Here is a tiny trained network, its code and every weight. The questions are about switching its units off for an input and a target symbol, where a switched-off unit gives its printed mean instead of its output.

import numpy as np


def w(rows, s, z=0):
    codes = np.array(rows[::2]) - 128.0
    scale = np.full(codes.shape[1], s)
    scale[-1] = z or s
    return codes * scale


def norm(h):
    return h / np.sqrt((h * h).mean(-1, keepdims=True) + 1e-5)


def f(y):
    return y / 2 * (1 + np.tanh(0.7978845608 * (y + 0.044715 * y**3)))


def softmax(a):
    e = np.exp(a - a.max(-1, keepdims=True))
    return e / e.sum(-1, keepdims=True)


def log_softmax(a):
    a = a - a.max(-1, keepdims=True)
    return a - np.log(np.exp(a).sum(-1, keepdims=True))


def net(x, mask):
    ids = ['αβξσφω'.index(c) for c in x.split()]
    T = len(ids)
    res = E[ids] + P[:T]
    u = 0
    for l in range(2):
        r = norm(res)
        for j in range(3):
            rows = slice(2 * j, 2 * j + 2)
            q, k, v = (r @ M[l][rows].T for M in (Q, K, V))
            z = softmax(np.where(np.tri(T) > 0, q @ k.T / 2**0.5, -1e9)) @ v
            o = O[l][rows]
            res = res + np.where(mask[u + j], z, o[:, -1]) @ o[:, :-1]
        u += 3
        y = f(norm(res) @ A[l][:, :-1].T + A[l][:, -1])
        res = res + np.where(mask[u : u + 4], y, B[l][:, -1]) @ B[l][:, :-1]
        u += 4
    return log_softmax(norm(res)[-1] @ U[:, :-1].T + U[:, -1])


Q, K, V, O, A, B = {}, {}, {}, {}, {}, {}
E = w([
[199,195,224,107,107],'α',
[105,88,208,19,86],'β',
[154,100,100,188,81],'ξ',
[166,114,94,179,114],'σ',
[61,101,71,141,144],'φ',
[99,195,140,254,59],'ω',
],0.0063)
P = w([
[84,204,117,137,128],'0',
[59,142,186,213,150],'1',
[118,160,130,167,197],'2',
[83,255,61,93,89],'3',
[155,148,70,102,168],'4',
[83,102,224,214,236],'5',
[164,95,119,126,223],'6',
[144,220,10,48,108],'7',
[156,99,79,68,146],'8',
[100,89,182,126,207],'9',
],0.0058)
Q[0] = w([
[149,84,95,138,171],'L0H1',
[160,180,63,82,92],'L0H1',
[141,202,65,78,58],'L0H2',
[164,107,120,97,105],'L0H2',
[177,102,72,74,74],'L0H3',
[118,252,110,69,122],'L0H3',
],0.014)
K[0] = w([
[145,131,69,52,202],'L0H1',
[109,51,202,185,192],'L0H1',
[103,52,221,189,174],'L0H2',
[188,42,108,204,191],'L0H2',
[169,54,186,141,254],'L0H3',
[71,105,195,201,103],'L0H3',
],0.0092)
V[0] = w([
[148,194,176,150,149],'L0H1',
[130,131,163,178,16],'L0H1',
[86,187,115,105,56],'L0H2',
[223,40,64,89,125],'L0H2',
[215,210,101,80,253],'L0H3',
[63,144,80,168,141],'L0H3',
],0.006)
O[0] = w([
[153,140,147,102,170,163],'L0H1',
[229,138,107,118,253,206],'L0H1',
[130,155,57,67,77,197],'L0H2',
[218,134,54,193,175,3],'L0H2',
[105,216,144,94,99,80],'L0H3',
[163,104,122,152,26,228],'L0H3',
],0.0058,0.0043)
A[0] = w([
[2,112,45,132,183,42],'L0N1',
[116,210,132,199,104,2],'L0N2',
[199,172,197,112,126,61],'L0N3',
[145,83,143,44,129,89],'L0N4',
],0.0099,0.0034)
B[0] = w([
[1,139,123,183,121,217],'L0N1',
[216,152,195,143,84,247],'L0N2',
[81,197,74,159,139,178],'L0N3',
[124,98,178,60,112,187],'L0N4',
],0.011,0.0014)
Q[1] = w([
[201,60,61,240,154],'L1H1',
[116,137,85,74,71],'L1H1',
[184,172,21,93,143],'L1H2',
[129,140,122,200,129],'L1H2',
[86,148,156,2,40],'L1H3',
[140,104,188,145,158],'L1H3',
],0.0074)
K[1] = w([
[247,121,72,117,117],'L1H1',
[171,127,202,198,206],'L1H1',
[228,166,254,239,141],'L1H2',
[130,211,100,122,143],'L1H2',
[93,82,158,190,165],'L1H3',
[178,203,76,143,82],'L1H3',
],0.0081)
V[1] = w([
[201,156,252,80,223],'L1H1',
[117,101,68,39,137],'L1H1',
[187,229,181,149,99],'L1H2',
[164,55,196,180,139],'L1H2',
[142,183,108,115,87],'L1H3',
[157,163,97,112,37],'L1H3',
],0.0042)
O[1] = w([
[134,122,140,140,28,41],'L1H1',
[194,116,60,141,157,122],'L1H1',
[118,81,177,195,190,227],'L1H2',
[81,88,252,197,145,177],'L1H2',
[180,42,59,70,84,184],'L1H3',
[151,178,36,99,195,255],'L1H3',
],0.0038,0.002)
A[1] = w([
[128,76,169,72,124,146],'L1N1',
[99,254,135,87,180,1],'L1N2',
[93,121,72,76,142,196],'L1N3',
[203,206,176,139,121,12],'L1N4',
],0.011,0.0048)
B[1] = w([
[120,151,154,33,168,197],'L1N1',
[159,225,7,94,117,199],'L1N2',
[117,115,169,162,152,245],'L1N3',
[143,162,213,177,120,253],'L1N4',
],0.012,0.0027)
U = w([
[119,203,67,126,137,132],'α',
[100,101,176,52,178,240],'β',
[151,153,211,185,124,183],'ξ',
[7,104,137,182,149,174],'σ',
[156,47,92,164,184,194],'φ',
[110,73,104,116,22,2],'ω',
],0.011,0.0018)

Each question gives the input, a string of symbols that net reads in full, and the target symbol t.
The units are the heads (2 rows each of Q, K, V and O) and the neurons (one row each of A and B). Each row of codes is followed by its name. A weight is (code - 128) times the scale printed after its matrix; where a second scale follows, it is the last column's (O, A, B and U).
mask holds one flag per unit, layer by layer, with each layer's heads first. A switched-off unit (its flag False) gives its mean, the last column of its rows in O or B, instead of its output. The means were averaged over made-up inputs and are rounded, as every weight is.
A unit's drop is (log p(t) with every unit on - log p(t) with that unit switched off) / (log p(t) with every unit on - log p(t) with every unit switched off).
The circuit of an input: a set's keep is (log p(t) with only the set's units on - log p(t) with every unit switched off) / (log p(t) with every unit on - log p(t) with every unit switched off). Starting from the 12 units with the biggest drops (on a tie, the unit counted first), units are removed one at a time, each time the one whose removal leaves the highest keep (on an exact tie, the one counted first), for as long as the keep stays at least 0.8.
circuit, biggest first: the units of the circuit, biggest drop first
most important unit: the unit with the biggest drop
k most important neurons: the k neurons with the biggest drops, biggest first
top k neurons in layer l: the k neurons of layer l with the biggest drops, biggest first
which heads matter: for each layer, one digit per head in row order, 1 if its drop is at least 0.15 and else 0, layers parted by /
drop of u: that unit's drop, to one decimal
input ξ σ σ, target φ: circuit, biggest first : [L0H3; L1N4]
input β ξ ξ σ ξ ξ φ, target σ: circuit, biggest first : [L0N1]
input φ φ ξ ξ α ξ ξ φ ξ ξ, target ω: 3 most important neurons : [L0N1; L0N4; L1N4]
input ξ φ σ φ ξ α, target α: circuit, biggest first : [L0N3; L1N2]
input ξ φ φ ω α ξ, target β: 3 most important neurons : [L0N1; L1N1; L0N3]
input ξ α ω ξ ω ξ ξ ξ ξ ξ, target φ: which heads matter : 010 / 000
input σ φ ξ σ, target ω: which heads matter : 101 / 000
input ξ ξ ξ ω ξ φ α φ σ, target α: which heads matter : 011 / 000
input φ ω ξ ω ξ ω α α φ ξ, target α: circuit, biggest first : [L0H3; L1N2]
input σ β σ ξ β σ σ ξ σ, target ξ: circuit, biggest first : [L0H3; L0H2; L0H1]
input β β σ, target σ: which heads matter : 001 / 000
input σ σ ω σ β ω ξ, target σ: which heads matter : 101 / 000
input β ω β ξ α σ σ ξ, target ξ: which heads matter : 010 / 000
input σ ξ ω ω φ ξ ξ, target ω: which heads matter : 100 / 000
input φ φ ξ φ σ σ, target ω: 2 most important neurons : [L0N4; L1N4]
input ξ ξ σ φ ω ξ ω σ α, target α: circuit, biggest first : [L0N3]
input φ ξ ξ σ, target φ: top 2 neurons in layer 0 : [L0N2; L0N1]
input α α σ, target α: drop of L0H3 : 1.5
input φ α ξ σ ξ σ σ ω, target ξ: drop of L0N2 : 1.0
input ω ξ ω ω ξ ω σ ξ σ, target ξ: drop of L0H3 : 2.0
input ξ ω ω σ β ξ σ β ω ξ, target σ: most important unit : L0H3
